Below are the code and all the weights of a small trained network. Each question names an input and a class and asks about switching units off, where a switched-off unit gives its printed mean instead of its output.

import numpy as np


def w(rows, s, z=0):
    codes = np.array(rows[::2]) - 128.0
    scale = np.full(codes.shape[1], s)
    scale[-1] = z or s
    return codes * scale


def norm(h):
    return h / np.sqrt((h * h).mean(-1, keepdims=True) + 1e-5)


def f(y):
    return y / 2 * (1 + np.tanh(0.7978845608 * (y + 0.044715 * y**3)))


def log_softmax(a):
    a = a - a.max(-1, keepdims=True)
    return a - np.log(np.exp(a).sum(-1, keepdims=True))


def net(x, mask):
    res = np.array(x, float).reshape(1, 8) / 4 @ E
    u = 0
    for l in range(3):
        y = f(norm(res) @ A[l][:, :-1].T + A[l][:, -1])
        res = res + np.where(mask[u : u + 5], y, B[l][:, -1]) @ B[l][:, :-1]
        u += 5
    return log_softmax(norm(res)[-1] @ U[:, :-1].T + U[:, -1])


A, B = {}, {}
E = w([
[133,141,121,121,121],'x0',
[222,106,168,148,136],'x1',
[126,126,126,129,123],'x2',
[105,175,247,93,49],'x3',
[110,147,186,117,225],'x4',
[105,157,121,254,166],'x5',
[122,115,129,132,131],'x6',
[130,140,124,129,129],'x7',
],0.0078)
A[0] = w([
[151,101,101,32,152,35],'0.n1',
[104,100,157,82,231,80],'0.n2',
[146,82,80,141,81,141],'0.n3',
[43,132,79,87,148,4],'0.n4',
[250,107,152,133,149,17],'0.n5',
],0.018,0.0022)
B[0] = w([
[178,56,155,191,103,228],'0.n1',
[174,192,81,127,83,245],'0.n2',
[158,184,90,120,117,212],'0.n3',
[31,85,104,91,144,216],'0.n4',
[5,97,89,86,143,255],'0.n5',
],0.019,0.0067)
A[1] = w([
[159,140,41,116,127,108],'1.n1',
[143,183,139,92,178,9],'1.n2',
[94,156,104,254,184,5],'1.n3',
[105,203,100,175,69,57],'1.n4',
[127,157,145,154,195,15],'1.n5',
],0.016,0.0023)
B[1] = w([
[170,196,177,133,196,254],'1.n1',
[164,153,120,65,89,129],'1.n2',
[160,8,115,191,102,210],'1.n3',
[169,117,159,4,109,233],'1.n4',
[171,157,109,86,57,133],'1.n5',
],0.014,0.007)
A[2] = w([
[155,71,138,171,64,78],'2.n1',
[102,159,160,139,71,6],'2.n2',
[109,126,103,182,60,104],'2.n3',
[92,154,248,120,99,30],'2.n4',
[28,143,127,139,105,24],'2.n5',
],0.017,0.0013)
B[2] = w([
[143,102,255,152,124,242],'2.n1',
[100,177,48,235,137,151],'2.n2',
[172,84,137,78,155,169],'2.n3',
[112,156,14,250,240,205],'2.n4',
[84,99,217,33,177,254],'2.n5',
],0.012,0.0062)
U = w([
[2,72,99,67,134,83],'0',
[184,17,167,197,65,88],'1',
[195,235,99,80,75,116],'2',
[124,160,57,234,185,110],'3',
[148,118,149,106,147,252],'4',
[136,125,151,102,143,177],'5',
],0.0082,0.0023)

Each question gives the input, the list of numbers given to net, and the class t.
The units are the neurons (one row each of A and B). Each row of codes is followed by its name. A weight is (code - 128) times the scale printed after its matrix; where a second scale follows, it is the last column's (A, B and U).
mask holds one flag per neuron, layer by layer. A switched-off neuron (its flag False) gives its mean, the last column of its row in B, instead of its output. The means were averaged over made-up inputs and are rounded, as every weight is.
A unit's drop is (log p(t) with every unit on - log p(t) with that unit switched off) / (log p(t) with every unit on - log p(t) with every unit switched off).
The circuit of an input: a set's keep is (log p(t) with only the set's units on - log p(t) with every unit switched off) / (log p(t) with every unit on - log p(t) with every unit switched off). Starting from the 12 units with the biggest drops (on a tie, the unit counted first), units are removed one at a time, each time the one whose removal leaves the highest keep (on an exact tie, the one counted first), for as long as the keep stays at least 0.8.
circuit, biggest first: the units of the circuit, biggest drop first
unit that matters most: the unit with the biggest drop
k most important neurons: the k neurons with the biggest drops, biggest first
k most important neurons of layer l: the k neurons of layer l with the biggest drops, biggest first
input [-6,6,0,8,-1,-4,8,-6], class 3: most important neuron => (2.n4)
input [7,1,-2,8,5,-1,-2,3], class 3: 2 most important neurons of layer 0 => (0.n3 0.n2)
input [-6,8,1,-4,-7,3,0,2], class 0: 2 most important neurons => (0.n5 0.n2)
input [-4,5,-7,4,6,2,1,7], class 2: circuit, biggest first => (0.n2 2.n5)
input [-6,8,-8,7,3,-7,5,5], class 0: 2 most important neurons => (0.n5 1.n1)
input [8,1,8,-2,-8,-6,0,-6], class 2: 3 most important neurons => (0.n3 1.n3 1.n1)
input [-2,8,3,0,-5,7,2,-6], class 0: 2 most important neurons => (0.n5 0.n1)
input [2,-3,1,-5,-2,-1,-5,-7], class 3: 2 most important neurons => (0.n3 0.n5)
input [1,-7,8,8,7,-6,-1,-1], class 3: 3 most important neurons => (2.n4 0.n5 2.n2)
input [2,-1,8,7,-2,-1,-5,-7], class 3: 2 most important neurons => (0.n2 2.n4)
input [-4,4,0,-7,0,-5,-1,-8], class 3: 2 most important neurons => (0.n3 1.n1)
input [7,8,-1,-6,-6,-5,0,4], class 0: 2 most important neurons => (0.n5 0.n2)
input [-2,1,3,1,-8,-4,-6,-5], class 2: 2 most important neurons => (0.n3 1.n3)
input [-8,-5,3,8,-1,-2,1,7], class 3: circuit, biggest first => (2.n4)
input [2,8,1,8,-6,-4,-7,5], class 0: 2 most important neurons => (0.n5 1.n1)
input [-4,0,0,2,-4,7,1,0], class 1: 2 most important neurons => (1.n3 0.n2)
input [0,0,1,5,3,6,-1,4], class 1: 3 most important neurons => (1.n3 0.n2 0.n5)
input [4,4,4,-7,-8,-7,3,0], class 2: 2 most important neurons of layer 0 => (0.n3 0.n4)
input [-7,-3,8,-8,0,-5,-2,1], class 3: 2 most important neurons of layer 0 => (0.n3 0.n4)
input [-7,4,-6,6,-6,-8,0,-1], class 1: unit that matters most => 1.n1
input [0,-4,1,3,-8,6,-4,8], class 2: 2 most important neurons of layer 0 => (0.n1 0.n3)
input [4,0,2,7,5,2,-1,-7], class 3: 2 most important neurons of layer 0 => (0.n3 0.n2)
input [3,-4,7,8,-3,8,5,1], class 1: circuit, biggest first => (1.n3 0.n5)
input [0,5,-8,-6,4,-5,4,-5], class 3: 3 most important neurons of layer 1 => (1.n1 1.n3 1.n4)
input [-4,5,5,2,-6,6,7,7], class 5: 3 most important neurons of layer 1 => (1.n4 1.n1 1.n3)
input [-5,-5,-6,2,8,0,-3,5], class 2: 2 most important neurons of layer 0 => (0.n2 0.n5)
input [-4,-2,4,8,2,0,3,7], class 3: most important neuron of layer 0 => (0.n2)
input [3,4,1,-1,4,4,1,5], class 0: 2 most important neurons of layer 0 => (0.n5 0.n1)
